Below is a small trained network, with its code and all its weights. Each question gives an input and a target symbol and asks what happens when units are switched off, that is, made to give their printed mean instead of their output.

import numpy as np


def w(rows, s, z=0):
    codes = np.array(rows[::2]) - 128.0
    scale = np.full(codes.shape[1], s)
    scale[-1] = z or s
    return codes * scale


def norm(h):
    return h / np.sqrt((h * h).mean(-1, keepdims=True) + 1e-5)


def f(y):
    return np.maximum(y, 0)


def softmax(a):
    e = np.exp(a - a.max(-1, keepdims=True))
    return e / e.sum(-1, keepdims=True)


def log_softmax(a):
    a = a - a.max(-1, keepdims=True)
    return a - np.log(np.exp(a).sum(-1, keepdims=True))


def net(x, mask):
    ids = ['γζημπσ'.index(c) for c in x.split()]
    T = len(ids)
    res = E[ids] + P[:T]
    u = 0
    for l in range(2):
        r = norm(res)
        for j in range(3):
            rows = slice(2 * j, 2 * j + 2)
            q, k, v = (r @ M[l][rows].T for M in (Q, K, V))
            z = softmax(np.where(np.tri(T) > 0, q @ k.T / 2**0.5, -1e9)) @ v
            o = O[l][rows]
            res = res + np.where(mask[u + j], z, o[:, -1]) @ o[:, :-1]
        u += 3
        y = f(norm(res) @ A[l][:, :-1].T + A[l][:, -1])
        res = res + np.where(mask[u : u + 8], y, B[l][:, -1]) @ B[l][:, :-1]
        u += 8
    return log_softmax(norm(res)[-1] @ U[:, :-1].T + U[:, -1])


Q, K, V, O, A, B = {}, {}, {}, {}, {}, {}
E = w([
[116,193,145,181,56,173,124,101,142],'γ',
[122,77,117,210,172,90,104,187,93],'ζ',
[154,124,131,127,186,70,43,132,141],'η',
[113,85,190,119,75,175,97,164,110],'μ',
[71,133,118,67,60,93,92,119,85],'π',
[99,253,144,117,157,141,110,137,131],'σ',
],0.023)
P = w([
[194,211,227,115,52,1,239,86,132],'0',
[151,174,243,139,84,4,170,127,139],'1',
[128,150,223,148,115,30,158,121,125],'2',
[114,137,208,147,128,41,143,120,131],'3',
[105,130,189,144,131,59,136,124,136],'4',
[100,119,172,144,134,76,127,129,144],'5',
[103,110,155,144,136,95,114,134,146],'6',
[100,99,136,136,132,110,106,148,160],'7',
[92,94,122,137,132,128,96,154,171],'8',
[87,90,99,144,136,152,90,161,169],'9',
[83,84,83,143,135,165,78,173,177],'10',
[81,85,60,147,139,184,64,186,180],'11',
[79,77,40,149,132,206,52,199,192],'12',
[66,85,28,172,128,235,43,206,188],'13',
],0.0083)
Q[0] = w([
[153,100,84,56,102,143,151,115,107],'0.h1',
[71,163,124,131,122,165,118,135,143],'0.h1',
[152,139,177,118,126,200,155,137,209],'0.h2',
[8,176,185,116,52,117,48,161,119],'0.h2',
[135,143,100,96,143,168,191,42,172],'0.h3',
[137,136,109,124,82,120,101,35,145],'0.h3',
],0.011)
K[0] = w([
[195,159,140,73,151,210,95,81,189],'0.h1',
[161,119,90,188,156,162,78,222,133],'0.h1',
[71,140,168,103,92,53,98,100,140],'0.h2',
[74,118,23,121,132,229,2,136,179],'0.h2',
[180,211,170,82,130,208,97,37,129],'0.h3',
[150,126,86,78,91,47,74,177,29],'0.h3',
],0.0082)
V[0] = w([
[110,174,172,48,138,194,140,123,112],'0.h1',
[119,219,165,144,174,91,138,121,161],'0.h1',
[141,124,157,225,113,132,81,154,156],'0.h2',
[45,152,171,185,220,155,109,253,177],'0.h2',
[115,70,63,204,138,56,192,181,119],'0.h3',
[124,135,87,66,200,115,103,89,183],'0.h3',
],0.0074)
O[0] = w([
[182,170,57,117,140,150,162,174,73,102],'0.h1',
[120,147,82,149,139,163,165,53,137,252],'0.h1',
[150,69,99,66,124,101,176,118,131,165],'0.h2',
[187,124,70,27,108,197,131,125,140,191],'0.h2',
[77,124,133,152,172,139,167,93,254,151],'0.h3',
[121,134,122,98,176,141,66,108,77,29],'0.h3',
],0.0097,0.0039)
A[0] = w([
[82,194,140,102,158,113,124,113,118,110],'0.n1',
[139,2,194,133,111,131,104,109,131,86],'0.n2',
[202,165,144,101,149,192,111,149,100,130],'0.n3',
[95,202,139,89,152,133,221,117,146,110],'0.n4',
[147,100,187,114,140,140,158,79,166,3],'0.n5',
[96,147,112,113,82,166,203,148,203,163],'0.n6',
[111,123,101,215,58,159,140,110,87,137],'0.n7',
[88,152,94,131,108,130,60,162,66,123],'0.n8',
],0.0082,0.0053)
B[0] = w([
[163,85,66,168,126,143,122,82,75,210],'0.n1',
[136,72,100,68,113,65,93,200,142,167],'0.n2',
[211,76,46,145,139,147,105,167,111,174],'0.n3',
[138,78,124,224,114,114,165,90,159,188],'0.n4',
[69,129,40,135,103,177,146,254,221,135],'0.n5',
[118,145,216,120,172,179,114,66,63,253],'0.n6',
[115,127,194,61,198,152,105,181,97,219],'0.n7',
[45,122,123,177,116,133,156,171,125,250],'0.n8',
],0.009,0.0057)
Q[1] = w([
[62,114,72,121,87,176,173,160,144],'1.h1',
[133,145,227,158,120,199,154,125,117],'1.h1',
[103,95,168,100,148,160,150,114,177],'1.h2',
[109,158,81,101,84,101,154,95,53],'1.h2',
[213,119,102,157,141,82,134,146,129],'1.h3',
[37,84,94,3,121,139,81,90,102],'1.h3',
],0.013)
K[1] = w([
[111,39,46,95,131,198,196,172,190],'1.h1',
[116,135,254,175,88,224,171,141,132],'1.h1',
[167,41,194,168,199,32,210,141,216],'1.h2',
[66,173,103,208,110,145,45,169,68],'1.h2',
[189,199,174,120,119,171,140,53,35],'1.h3',
[27,140,108,221,195,183,149,197,229],'1.h3',
],0.0089)
V[1] = w([
[161,124,101,56,186,100,231,47,136],'1.h1',
[117,128,255,231,146,19,175,128,148],'1.h1',
[123,52,146,15,117,113,147,164,182],'1.h2',
[152,153,182,84,91,113,145,63,55],'1.h2',
[125,34,60,131,135,53,187,161,156],'1.h3',
[146,197,61,83,72,92,104,88,57],'1.h3',
],0.0068)
O[1] = w([
[124,140,139,158,140,151,78,248,52,33],'1.h1',
[157,155,23,105,149,206,115,147,114,253],'1.h1',
[59,191,181,205,237,165,132,91,57,73],'1.h2',
[72,35,139,82,239,73,89,180,181,121],'1.h2',
[184,131,88,81,130,64,24,162,122,223],'1.h3',
[86,160,144,194,104,168,119,32,1,5],'1.h3',
],0.0078,0.0035)
A[1] = w([
[120,119,140,145,90,137,176,108,165,165],'1.n1',
[104,83,113,131,177,199,109,159,77,2],'1.n2',
[143,99,166,242,100,103,139,106,90,84],'1.n3',
[140,155,220,163,123,94,248,26,207,147],'1.n4',
[159,180,97,91,156,155,149,117,216,87],'1.n5',
[159,142,168,105,80,171,97,130,99,116],'1.n6',
[152,88,147,131,178,115,119,161,164,124],'1.n7',
[106,77,116,64,119,125,157,94,125,185],'1.n8',
],0.013,0.0026)
B[1] = w([
[112,157,101,151,179,142,140,140,123,168],'1.n1',
[55,99,100,178,111,144,114,161,98,173],'1.n2',
[91,108,171,91,150,108,104,153,182,188],'1.n3',
[139,125,101,173,233,134,248,163,197,193],'1.n4',
[103,157,192,153,118,155,120,119,102,253],'1.n5',
[133,117,86,119,151,121,122,126,137,189],'1.n6',
[135,114,129,119,100,173,101,89,100,204],'1.n7',
[187,151,136,163,171,155,117,131,155,229],'1.n8',
],0.016,0.0072)
U = w([
[112,111,126,142,178,153,190,104,176,237],'γ',
[146,153,203,147,90,155,123,74,141,22],'ζ',
[151,80,142,110,161,127,48,2,165,90],'η',
[160,112,127,37,111,157,112,242,131,112],'μ',
[31,104,160,153,91,110,113,101,88,137],'π',
[144,132,85,130,38,187,163,77,88,252],'σ',
],0.0062,0.0013)

Each question gives the input, a string of symbols that net reads in full, and the target symbol t.
The units are the heads (2 rows each of Q, K, V and O) and the neurons (one row each of A and B). Each row of codes is followed by its name. A weight is (code - 128) times the scale printed after its matrix; where a second scale follows, it is the last column's (O, A, B and U).
mask holds one flag per unit, layer by layer, with each layer's heads first. A switched-off unit (its flag False) gives its mean, the last column of its rows in O or B, instead of its output. The means were averaged over made-up inputs and are rounded, as every weight is.
A unit's drop is (log p(t) with every unit on - log p(t) with that unit switched off) / (log p(t) with every unit on - log p(t) with every unit switched off).
The circuit of an input: a set's keep is (log p(t) with only the set's units on - log p(t) with every unit switched off) / (log p(t) with every unit on - log p(t) with every unit switched off). Starting from the 12 units with the biggest drops (on a tie, the unit counted first), units are removed one at a time, each time the one whose removal leaves the highest keep (on an exact tie, the one counted first), for as long as the keep stays at least 0.8.
circuit, biggest first: the units of the circuit, biggest drop first
most important unit: the unit with the biggest drop
k most important neurons: the k neurons with the biggest drops, biggest first
k most important neurons of layer l: the k neurons of layer l with the biggest drops, biggest first
drop of u: that unit's drop, to one decimal
input σ σ μ σ, target μ: 2 most important neurons : (1.n3, 0.n3)
input γ γ η μ σ σ σ σ π σ, target π: most important neuron : (0.n3)
input σ π ζ η σ π π π σ, target η: 4 most important neurons : (0.n1, 0.n7, 1.n7, 1.n2)
input π μ μ μ σ π γ π γ π π π π γ, target π: circuit, biggest first : (0.n7, 1.n2, 1.h2, 1.n8)
input μ σ σ σ π ζ π σ π π σ π σ, target μ: 2 most important neurons : (0.n6, 0.n8)
input η μ γ π π μ γ γ π σ γ π π, target π: circuit, biggest first : (1.h1, 0.h2)
input μ π η ζ σ σ π σ, target η: circuit, biggest first : (0.h1, 0.n1, 1.h3, 1.n7)
input π η σ π μ, target μ: 2 most important neurons of layer 0 : (0.n2, 0.n1)
input η π η π, target η: circuit, biggest first : (1.n8, 1.n4)
input π σ μ γ γ γ γ π π μ ζ σ γ, target μ: 3 most important neurons of layer 1 : (1.n6, 1.n7, 1.n8)
input π π π σ π π σ μ η π, target σ: 2 most important neurons of layer 0 : (0.n8, 0.n6)
input π σ μ μ σ γ η ζ π, target ζ: 3 most important neurons : (1.n5, 0.n6, 0.n7)
input η η ζ π, target γ: 3 most important neurons of layer 1 : (1.n4, 1.n7, 1.n8)
input π π π π σ η π π μ π π π μ, target π: circuit, biggest first : (1.n2)
input π η π, target η: 2 most important neurons of layer 1 : (1.n8, 1.n4)
input π γ σ σ π, target γ: 2 most important neurons of layer 1 : (1.n8, 1.n5)
input π π σ π σ, target π: 4 most important neurons : (0.n4, 1.n3, 0.n3, 0.n6)
input π γ μ σ π π σ μ π ζ σ ζ γ σ, target ζ: 2 most important neurons : (1.n5, 0.n6)
input π π π μ π μ π, target μ: 3 most important neurons of layer 1 : (1.n8, 1.n4, 1.n5)
input π π μ π π σ γ η π π π μ, target π: 2 most important neurons of layer 1 : (1.n2, 1.n4)
input π μ π ζ μ π π π π π, target μ: most important unit : 0.h3
input σ π μ μ, target μ: 2 most important neurons of layer 0 : (0.n2, 0.n4)
input σ σ π σ σ ζ σ σ γ π, target ζ: 2 most important neurons : (0.n6, 1.n5)
input π π σ π η γ π, target σ: 3 most important neurons of layer 1 : (1.n3, 1.n4, 1.n8)
input ζ π σ μ γ η μ π η, target ζ: drop of 1.n5 : 0.6
input γ μ μ μ η π γ π σ, target σ: drop of 1.h2 : 0.7
input σ π π π π π π σ μ σ π π, target π: drop of 0.h2 : 1.2
input μ σ π η π π η π σ σ, target σ: drop of 0.h1 : -0.1
